Below are the code and all the weights of a small trained network. Each question names an input and a target symbol and asks about switching units off, where a switched-off unit gives its printed mean instead of its output.

import numpy as np


def w(rows, s, z=0):
    codes = np.array(rows[::2]) - 128.0
    scale = np.full(codes.shape[1], s)
    scale[-1] = z or s
    return codes * scale


def f(y):
    return y / 2 * (1 + np.tanh(0.7978845608 * (y + 0.044715 * y**3)))


def softmax(a):
    e = np.exp(a - a.max(-1, keepdims=True))
    return e / e.sum(-1, keepdims=True)


def log_softmax(a):
    a = a - a.max(-1, keepdims=True)
    return a - np.log(np.exp(a).sum(-1, keepdims=True))


def net(x, mask):
    ids = ['αβεζηλμξπστψω'.index(c) for c in x.split()]
    T = len(ids)
    res = E[ids] + P[:T]
    u = 0
    for l in range(2):
        r = res
        for j in range(2):
            rows = slice(3 * j, 3 * j + 3)
            q, k, v = (r @ M[l][rows].T for M in (Q, K, V))
            z = softmax(np.where(np.tri(T) > 0, q @ k.T / 3**0.5, -1e9)) @ v
            o = O[l][rows]
            res = res + np.where(mask[u + j], z, o[:, -1]) @ o[:, :-1]
        u += 2
        y = f(res @ A[l][:, :-1].T + A[l][:, -1])
        res = res + np.where(mask[u : u + 8], y, B[l][:, -1]) @ B[l][:, :-1]
        u += 8
    return log_softmax(res[-1] @ U[:, :-1].T + U[:, -1])


Q, K, V, O, A, B = {}, {}, {}, {}, {}, {}
E = w([
[125,207,133],'α',
[35,106,80],'β',
[166,172,141],'ε',
[129,42,122],'ζ',
[121,179,121],'η',
[193,87,142],'λ',
[133,179,127],'μ',
[142,228,145],'ξ',
[132,90,90],'π',
[82,103,163],'σ',
[108,214,126],'τ',
[129,120,108],'ψ',
[90,103,7],'ω',
],0.022)
P = w([
[101,162,179],'0',
[169,107,145],'1',
[10,169,198],'2',
[181,136,96],'3',
[32,185,178],'4',
[183,146,98],'5',
],0.011)
Q[0] = w([
[166,144,54],'0.h1',
[254,128,141],'0.h1',
[112,63,255],'0.h1',
[138,49,153],'0.h2',
[163,131,23],'0.h2',
[54,96,147],'0.h2',
],0.011)
K[0] = w([
[212,133,167],'0.h1',
[158,157,184],'0.h1',
[64,108,57],'0.h1',
[104,154,197],'0.h2',
[128,124,84],'0.h2',
[8,91,104],'0.h2',
],0.013)
V[0] = w([
[195,83,254],'0.h1',
[132,153,212],'0.h1',
[84,127,42],'0.h1',
[113,137,114],'0.h2',
[136,126,187],'0.h2',
[19,122,210],'0.h2',
],0.0065)
O[0] = w([
[162,126,45,3],'0.h1',
[196,155,8,82],'0.h1',
[136,89,149,202],'0.h1',
[186,132,73,161],'0.h2',
[173,149,188,43],'0.h2',
[158,204,3,120],'0.h2',
],0.0068,0.0034)
A[0] = w([
[159,190,172,72],'0.n1',
[143,92,64,137],'0.n2',
[111,62,99,28],'0.n3',
[86,72,67,253],'0.n4',
[210,149,170,29],'0.n5',
[101,162,109,220],'0.n6',
[178,20,119,96],'0.n7',
[253,157,193,170],'0.n8',
],0.012,0.005)
B[0] = w([
[25,33,111,151],'0.n1',
[45,48,243,177],'0.n2',
[26,96,82,154],'0.n3',
[126,132,200,245],'0.n4',
[1,62,78,135],'0.n5',
[167,170,169,184],'0.n6',
[162,95,15,167],'0.n7',
[53,166,55,170],'0.n8',
],0.0079,0.011)
Q[1] = w([
[62,192,106],'1.h1',
[175,155,99],'1.h1',
[141,187,117],'1.h1',
[246,94,108],'1.h2',
[23,166,150],'1.h2',
[214,109,165],'1.h2',
],0.011)
K[1] = w([
[30,164,148],'1.h1',
[194,173,37],'1.h1',
[76,166,18],'1.h1',
[7,166,154],'1.h2',
[216,173,154],'1.h2',
[59,58,96],'1.h2',
],0.012)
V[1] = w([
[153,248,253],'1.h1',
[253,201,169],'1.h1',
[70,73,184],'1.h1',
[73,237,202],'1.h2',
[186,215,201],'1.h2',
[39,70,29],'1.h2',
],0.0047)
O[1] = w([
[233,237,103,122],'1.h1',
[253,83,96,1],'1.h1',
[16,154,135,215],'1.h1',
[32,180,100,173],'1.h2',
[182,154,85,117],'1.h2',
[87,142,65,155],'1.h2',
],0.0049,0.0079)
A[1] = w([
[115,45,234,123],'1.n1',
[61,168,121,65],'1.n2',
[118,161,70,87],'1.n3',
[65,161,143,88],'1.n4',
[54,156,153,100],'1.n5',
[174,234,170,175],'1.n6',
[2,113,105,24],'1.n7',
[227,129,174,253],'1.n8',
],0.0085,0.0074)
B[1] = w([
[134,164,106,201],'1.n1',
[141,103,157,189],'1.n2',
[254,113,142,135],'1.n3',
[168,101,148,197],'1.n4',
[177,140,111,219],'1.n5',
[126,66,42,158],'1.n6',
[218,128,136,254],'1.n7',
[15,202,176,134],'1.n8',
],0.0097,0.017)
U = w([
[175,70,40,3],'α',
[189,25,144,63],'β',
[192,110,103,36],'ε',
[34,48,122,184],'ζ',
[111,146,87,149],'η',
[88,32,87,112],'λ',
[118,140,84,132],'μ',
[214,143,109,72],'ξ',
[1,154,187,209],'π',
[70,159,96,205],'σ',
[129,148,90,161],'τ',
[44,137,136,183],'ψ',
[166,161,254,128],'ω',
],0.0089,0.0066)

Each question gives the input, a string of symbols that net reads in full, and the target symbol t.
The units are the heads (3 rows each of Q, K, V and O) and the neurons (one row each of A and B). Each row of codes is followed by its name. A weight is (code - 128) times the scale printed after its matrix; where a second scale follows, it is the last column's (O, A, B and U).
mask holds one flag per unit, layer by layer, with each layer's heads first. A switched-off unit (its flag False) gives its mean, the last column of its rows in O or B, instead of its output. The means were averaged over made-up inputs and are rounded, as every weight is.
A unit's drop is (log p(t) with every unit on - log p(t) with that unit switched off) / (log p(t) with every unit on - log p(t) with every unit switched off).
The circuit of an input: a set's keep is (log p(t) with only the set's units on - log p(t) with every unit switched off) / (log p(t) with every unit on - log p(t) with every unit switched off). Starting from the 12 units with the biggest drops (on a tie, the unit counted first), units are removed one at a time, each time the one whose removal leaves the highest keep (on an exact tie, the one counted first), for as long as the keep stays at least 0.8.
circuit, biggest first: the units of the circuit, biggest drop first
top k neurons: the k neurons with the biggest drops, biggest first
top k neurons in layer l: the k neurons of layer l with the biggest drops, biggest first
drop of u: that unit's drop, to one decimal
input β ε α τ ξ λ, target α: circuit, biggest first => [0.n8; 0.n7; 0.h1]
input ζ π ζ λ, target α: top 3 neurons => [0.n7; 0.n8; 0.n4]
input ψ π τ σ, target π: top 2 neurons in layer 0 => [0.n8; 0.n7]
input ω π ω μ α σ, target π: top 2 neurons => [1.n7; 0.n8]
input ω β ζ, target ω: circuit, biggest first => [0.h1; 1.n7]
input ω π ω ω ψ, target ω: top neuron in layer 0 => [0.n4]
input ω ξ σ, target ω: top 2 neurons => [0.n4; 1.n4]
input η π π ζ π, target π: top 3 neurons => [1.n7; 0.n1; 0.n8]
input β ψ λ π, target ζ: top 2 neurons in layer 0 => [0.n2; 0.n7]
input μ η ζ π, target ζ: top 3 neurons => [1.n7; 1.n5; 0.n7]
input τ ω π ω σ, target ω: top 3 neurons in layer 1 => [1.n4; 1.n2; 1.n5]
input η π α ξ ψ ω, target β: top 2 neurons in layer 0 => [0.n2; 0.n4]
input ζ λ μ η π, target π: top 3 neurons => [1.n7; 1.n8; 1.n5]
input ξ λ α ω ω ζ, target λ: top neuron in layer 1 => [1.n5]
input ω ξ λ ω τ, target ω: drop of 1.n2 => 0.1
input ω ψ μ ζ, target λ: drop of 1.n3 => 0.0
input ζ η π μ ζ β, target ω: drop of 0.n4 => 0.2
